[128 = 0]

[154 145 131 116 125 109 142  93 130 136 115 108 106 112 117 168 114 139
 167 195 159 161 128 132 107]
<53> > Lalir
[155 143 121  94 115 107 151  71 134 134  96 101 105 109 134 142  99 119
 184 191 155 171 143 136 103]
<53> > pidu
[123 140 128 129 123 115 131  99 140 145 114 167  95 130 135 128 126 154
 157 186 144 165 120 133 123]
<58> > Peba
[155 148 123 122 141  85 167 138 168 122 115 164  82 102  94 146 118 116
 159 197 152 146 127 136 124]
<60> > sobib
[152 150 130 119  46  80 165 117 167 127 112 146  89 106 145 148 105 120
 159 195 180 129 118 133 120]
<60> > Fosiz
[157 149 120 140 136 106 152  93 170 125 102 152  97 113 153 134  97 129
 183 193 187 133 117 138 131]
<60> > sobib
[142 150 122 113 123  92 157  99 183 139  91 148  84 111 142 133 112  86
 155 184 146 149 109 150 123]
<58> > fipu
[146 158 115 111 113 118 134  82 154 130  54 112 112 112 141  97  86 101
 178 191 142 143 110 161 114]
<60> > Fosiz
[159 133 116 135 116 120 137  83 127 123 111 123  91 118 140 166 117 133
 179 205 157 158 111 134 106]
<52> > pazur
[158 159 128 112 116 101 148  80 153 144 102  95  89 121 129 147  86  99
 178 213 151 164 126 138 116]
<53> > Lalir
[169 139 124 129 127  91 172 126 159 152 126 127  83 109 130 161  96 121
 172 211 185 145 126 116 118]
<52> > pazur
[159 154 128 111 129  80 173 106 191 123 113 111  72 101 140 162  93  77
 173 202 149 164 117 152 128]
<53> > pidu
[159 137 137 147 147  93 182 164 145 124 150 139 105 125 121 160 110 105
 148 187 201 143 127 111 146]
<52> > pazur
[154 157 117 110 129  87 166 116 226 123  89 147  62 105 150 141 104  98
 173 225 164 161  77 156 134]
<60> > Fosiz
[149 131 124 135 133  90 166 137 165 132 113 149  99 121 130 112  81 124
 141 176 181 133 114 127 132]
<58> > fipu
[153 168 125 106 131  76 187  80 236 142 105 156  29  96 154 165 137  96
 157 242 151 188 101 154 136]
<58> > fipu
[144 158 126 142 125  90 158 115 183 122  96 156  84 112 150 135  93  90
 161 202 169 149 114 115 141]
<60> > Fosiz
[164 137 122 151 129 113 124 130 106 129 141 110 143 119 116 136  89 142
 156 142 186 145 154 105 103]
<53> > pidu
[134 149 126 135 138  76 155 114 198 147  81 162 101 113 133 103 110 104
 156 190 154 148 106 135 126]
<58> > Peba
[164 143 116 119 130  90 159 113 166 127 110 110  73  99 141 168  99 104
 160 199 180 136 117 143 139]
<52> > pazur
[151 128 129 116 129 131 134  96 120 131 103 128 108 119 137 140 120 150
 166 175 155 141 125 131 102]
<60> > Fosiz
[147 154 125 113 109  89 162 103 160 124  99 119  82 110 151 168 108  99
 178 219 156 154 104 143 137]
<52> > nevom
[169 148 130 113 137  85 200 113 159 125 144 151  41 105 164 215 121 106
 167 247 169 157 100 129 139]
<52> > pazur
[153 135 118 123 141  92 172 121 161 124 111 153  81 108 143 144 114 126
 159 186 184 133 109 127 123]
<60> > sobib
[155 146 128 118 106  98 166 113 152 123 113 105  67 111 144 170 101 100
 165 214 169 146 105 137 122]
<52> > nevom
[130 151 120 122 119 107 131  93 176 153 110 149  88 109 139 115 114 131
 152 180 152 151 129 146 122]
<58> > Peba
[145 163 130  96 104 108 136  60 150 133  87  99 102 106 136 131 100 116
 178 200 135 154 124 143 107]
<53> > Lalir
[154 148 134 138 120  92 147 120 149 123 107 116 114 109 138 154 103 126
 171 195 180 145 157 128 120]
<52> > nevom
[153 146 124 118 123  98 165 105 169 121  99 144  86  96 136 138 101 116
 171 218 165 133 108 149 131]
<60> > sobib
[151 142 128 109 115 113 141  89 126 134 105  99 118 115 139 139  93 107
 177 222 137 161 137 144 110]
<53> > pidu
[147 113 130 111 105 126 133  85 112 123 117  93 124 116 134 151  93 125
 173 182 143 148 125 129 108]
<53> > pidu

[103 142 134 129 119 121 123 140 137 119 132 155 119 118 139 129 158 133
 140 136 108 132 132 133 132]
Q > Mozo
[147 123 134 116 142 143 127 192 124 107 145 144 124 126 102 120  55 128
 116 140 148 121 134 133 117]
G > Gavov
[156 106 121 127 134 111 140 122 107 143 133 142 126 104 115 112  82 107
 106 137 127 130 131 131 124]
A > vir
[104 129 120 143 126 124 130 111 131 149 134 135 136 103 145 134 121 119
 107 139 115 129 133 145 133]
A > vir
[127 122 119 132 128 123 141 110 112 154 114 127 118 101 131 124 111 112
 109 131 116 123 133 133 123]
A > vir
[125 120 122 138 115 137 138 105 121 156 121 130 120 106 131 128 148 123
 118 135 127 125 135 120 130]
A > vir
[ 93 125 130 186 124 127 117 108 137 119 117 103 119 148 139 127 196 133
 147 144 113 138 123 134 136]
Q > givu
[127 116 119 140 140 117 134 115 115 144 122 136 114 110 131 119  94 118
 107 136 118 125 143 133 125]
A > vir
[142 116 127 129 139 128 133 158 127 126 129 140 128 121 116 124  73 119
 115 112 134 119 124 133 125]
G > momid
[128 112 128 134 129 118 142 116 127 151 128 138 119 106 132 119 135 111
 108 123 130 127 146 128 134]
A > vir
[103 133 144 135 127 130 125 151 144 112 142 150 130 118 127 130 161 130
 135 136 134 125 138 121 129]
Q > Mozo
[108 127 123 122 118 134 117 148 132 124 123 134 115 123 119 130  60 136
 123 154 132 136 128 134 127]
G > Gavov
[105 126 132 134 127 130 117 129 134 109 132 111 124 147 128 123 168 131
 138 138 123 135 139 133 124]
Q > givu
[129 103 129 135 126 123 133 117 131 140 132 127 131 116 128 123 149 120
 121 126 136 126 125 134 130]
A > vig
[ 91 130 138 140 124 132 118 124 137 108 130 137 127 128 145 128 188 129
 137 149 119 131 128 131 131]
Q > givu
[134 122 129 138 131 122 127 111 127 132 122 124 131 123 128 133 167 131
 131 104 110 123 128 128 131]
A > vig
[120 123 121 126 125 133 131 133 125 135 122 133 123 118 120 124  81 123
 124 149 133 113 126 132 135]
G > momid
[125 122 125 131 125 120 130 121 119 148 125 113 123 123 133 125 141 115
 112 141 115 122 138 132 129]
A > vir
[ 98 138 133 139 120 150 123 118 132 116 120 112 124 136 125 130 174 123
 132 134 119 131 124 134 140]
Q > givu
[136 118 115 121 133 131 129 117 123 145 122 126 113 127 121 134  58 133
 108 128 139 126 131 127 131]
G > momid
[ 99 138 141 135 122 125 119 132 135 117 122 144 114 122 143 129 169 126
 129 142 121 128 132 132 135]
Q > Mozo
[138 118 135 134 132 122 135 128 120 135 132 145 122 105 124 122 133 121
 125 135 121 127 139 127 120]
A > vig
[140 126 124 126 130 128 129 114 129 137 129 130 126 129 115 135  57 132
 124 131 140 137 124 129 118]
G > momid
[127 122 130 135 128 123 144 101 120 150 120 123 119  93 128 127 146 111
 117 140 115 120 134 128 123]
A > vir
[101 127 138 134 120 133 117 149 135 103 123 143 127 126 133 123 150 125
 126 148 123 126 133 130 129]
Q > Mozo
[125 123 125 133 128 127 135 109 125 146 102 131 119 109 124 128 110 115
 115 143 120 127 135 134 126]
A > vir
[132 119 125 121 131 140 129 124 122 126 130 124 126 143 118 125  69 117
 122 129 130 139 135 106 125]
G > momid
[ 76 135 130 133 121 136 117 122 132 116 115 128 121 137 144 138 180 151
 134 151 116 141 129 136 138]
Q > givu
[103 125 124 128 130 125 151 113 117 125 120 127 118 102 129 137 134 115
 112 143 113 125 128 125 123]
A > vir
[149 117 123 129 126 119 129 127 122 141 121 137 121  95 124 109  85 115
 107 125 127 128 138 142 130]
A > vir
[145 115 141 131 129 134 124 136 123 111 132 132 124 127 126 120 130 126
 130 124 113 132 132 132 128]
A > vig
[117 137 127 136 126 134 129 121 124 131 121 128 122 122 123 143 103 124
 121 145 140 121 123 135 126]
G > momid
[103 131 122 123 127 137 107 126 124 124 117 121 126 147 112 128  85 131
 130 147 132 124 137 139 129]
G > Gavov
[136 115 131 132 126 119 131 121 114 133 123 120 131 123 119 118 146 112
 115 133 121 127 123 132 127]
A > vig
[134 121 132 135 125 129 132 111 120 136 120 110 125 124 114 124 142 126
 123 132 113 125 128 131 120]
A > vig
[118 131 126 126 129 134 138 126 122 142 120 124 126 100 136 127 132 112
 111 137 122 125 133 131 119]
A > vir
